Below is a small trained network, with its code and all its weights. Each question gives an input and a target symbol and asks what happens when units are switched off, that is, made to give their printed mean instead of their output.

import numpy as np


def w(rows, s, z=0):
    codes = np.array(rows[::2]) - 128.0
    scale = np.full(codes.shape[1], s)
    scale[-1] = z or s
    return codes * scale


def norm(h):
    return h / np.sqrt((h * h).mean(-1, keepdims=True) + 1e-5)


def f(y):
    return np.maximum(y, 0)


def softmax(a):
    e = np.exp(a - a.max(-1, keepdims=True))
    return e / e.sum(-1, keepdims=True)


def log_softmax(a):
    a = a - a.max(-1, keepdims=True)
    return a - np.log(np.exp(a).sum(-1, keepdims=True))


def net(x, mask):
    ids = ['Ωαβγζθ'.index(c) for c in x.split()]
    T = len(ids)
    res = E[ids] + P[:T]
    q, k, v = (norm(res) @ M[0].T for M in (Q, K, V))
    z = softmax(np.where(np.tri(T) > 0, q @ k.T / 3**0.5, -1e9)) @ v
    res = res + np.where(mask[0], z, O[0][:, -1]) @ O[0][:, :-1]
    y = f(norm(res) @ A[0][:, :-1].T + A[0][:, -1])
    res = res + np.where(mask[1:9], y, B[0][:, -1]) @ B[0][:, :-1]
    return log_softmax(norm(res)[-1] @ U[:, :-1].T + U[:, -1])


Q, K, V, O, A, B = {}, {}, {}, {}, {}, {}
E = w([
[125,70,26,204,91],'Ω',
[106,219,82,92,176],'α',
[183,186,240,120,30],'β',
[117,215,83,128,159],'γ',
[135,76,254,39,107],'ζ',
[31,59,74,104,112],'θ',
],0.0088)
P = w([
[79,96,205,137,239],'0',
[175,106,82,61,67],'1',
[219,85,104,103,163],'2',
[166,105,164,174,254],'3',
[47,97,213,28,10],'4',
[115,133,114,124,14],'5',
[205,135,51,189,101],'6',
],0.0055)
Q[0] = w([
[129,80,129,88,113],'head 0',
[120,186,69,132,27],'head 0',
[8,126,185,96,68],'head 0',
],0.013)
K[0] = w([
[89,142,95,189,88],'head 0',
[245,116,96,132,149],'head 0',
[129,138,83,29,45],'head 0',
],0.012)
V[0] = w([
[190,214,181,201,137],'head 0',
[78,131,154,57,145],'head 0',
[83,156,89,255,213],'head 0',
],0.0068)
O[0] = w([
[86,110,107,2,156,78],'head 0',
[119,147,43,172,62,84],'head 0',
[92,127,171,123,56,253],'head 0',
],0.0091,0.0027)
A[0] = w([
[83,23,104,170,60,252],'neuron 0',
[55,89,208,62,45,205],'neuron 1',
[89,120,52,146,184,155],'neuron 2',
[182,46,173,50,140,60],'neuron 3',
[196,159,122,130,34,48],'neuron 4',
[79,139,47,113,104,241],'neuron 5',
[215,184,254,105,151,209],'neuron 6',
[95,178,61,201,86,100],'neuron 7',
],0.0072,0.0022)
B[0] = w([
[209,72,68,255,139,254],'neuron 0',
[175,118,57,123,103,219],'neuron 1',
[188,89,180,178,121,154],'neuron 2',
[120,162,189,79,29,158],'neuron 3',
[80,146,177,87,170,178],'neuron 4',
[105,72,158,161,131,192],'neuron 5',
[216,164,159,96,81,201],'neuron 6',
[132,127,174,132,163,188],'neuron 7',
],0.0082,0.0076)
U = w([
[199,90,61,219,126,230],'Ω',
[129,185,159,154,175,5],'α',
[230,191,137,61,57,146],'β',
[164,116,45,46,235,83],'γ',
[30,124,188,143,116,76],'ζ',
[50,144,2,76,58,165],'θ',
],0.0086,0.0021)

Each question gives the input, a string of symbols that net reads in full, and the target symbol t.
The units are the heads (3 rows each of Q, K, V and O) and the neurons (one row each of A and B). Each row of codes is followed by its name. A weight is (code - 128) times the scale printed after its matrix; where a second scale follows, it is the last column's (O, A, B and U).
mask holds one flag per unit, heads first, then neurons. A switched-off unit (its flag False) gives its mean, the last column of its rows in O or B, instead of its output. The means were averaged over made-up inputs and are rounded, as every weight is.
A unit's drop is (log p(t) with every unit on - log p(t) with that unit switched off) / (log p(t) with every unit on - log p(t) with every unit switched off).
The circuit of an input: a set's keep is (log p(t) with only the set's units on - log p(t) with every unit switched off) / (log p(t) with every unit on - log p(t) with every unit switched off). Starting from all 9 units, units are removed one at a time, each time the one whose removal leaves the highest keep (on an exact tie, the one counted first), for as long as the keep stays at least 0.8.
circuit, biggest first: the units of the circuit, biggest drop first
unit that matters most: the unit with the biggest drop
k most important neurons: the k neurons with the biggest drops, biggest first
drop when u is switched off: that unit's drop, to one decimal
input α Ω θ γ, target ζ: 3 most important neurons -> neuron 0; neuron 6; neuron 5
input γ θ Ω γ, target θ: circuit, biggest first -> head 0; neuron 0; neuron 6; neuron 1
input θ β γ, target α: 2 most important neurons -> neuron 0; neuron 1
input β θ α Ω α, target α: 2 most important neurons -> neuron 0; neuron 7
input γ Ω θ ζ α γ, target α: circuit, biggest first -> neuron 0; head 0; neuron 1; neuron 7
input Ω Ω β γ, target β: 2 most important neurons -> neuron 0; neuron 6
input γ α ζ γ γ, target ζ: circuit, biggest first -> head 0; neuron 0; neuron 5; neuron 1
input γ γ β Ω γ, target θ: unit that matters most -> neuron 0
input Ω Ω β γ Ω α, target γ: 2 most important neurons -> neuron 0; neuron 6
input Ω ζ ζ Ω α, target Ω: 2 most important neurons -> neuron 2; neuron 4
input θ Ω Ω α, target α: 3 most important neurons -> neuron 0; neuron 1; neuron 7
input α θ α θ ζ, target Ω: drop when neuron 3 is switched off -> 0.1
input α α α, target ζ: drop when neuron 0 is switched off -> 0.6
input β Ω Ω Ω θ Ω α, target β: circuit, biggest first -> neuron 0
input β Ω α α, target γ: drop when neuron 2 is switched off -> 0.0
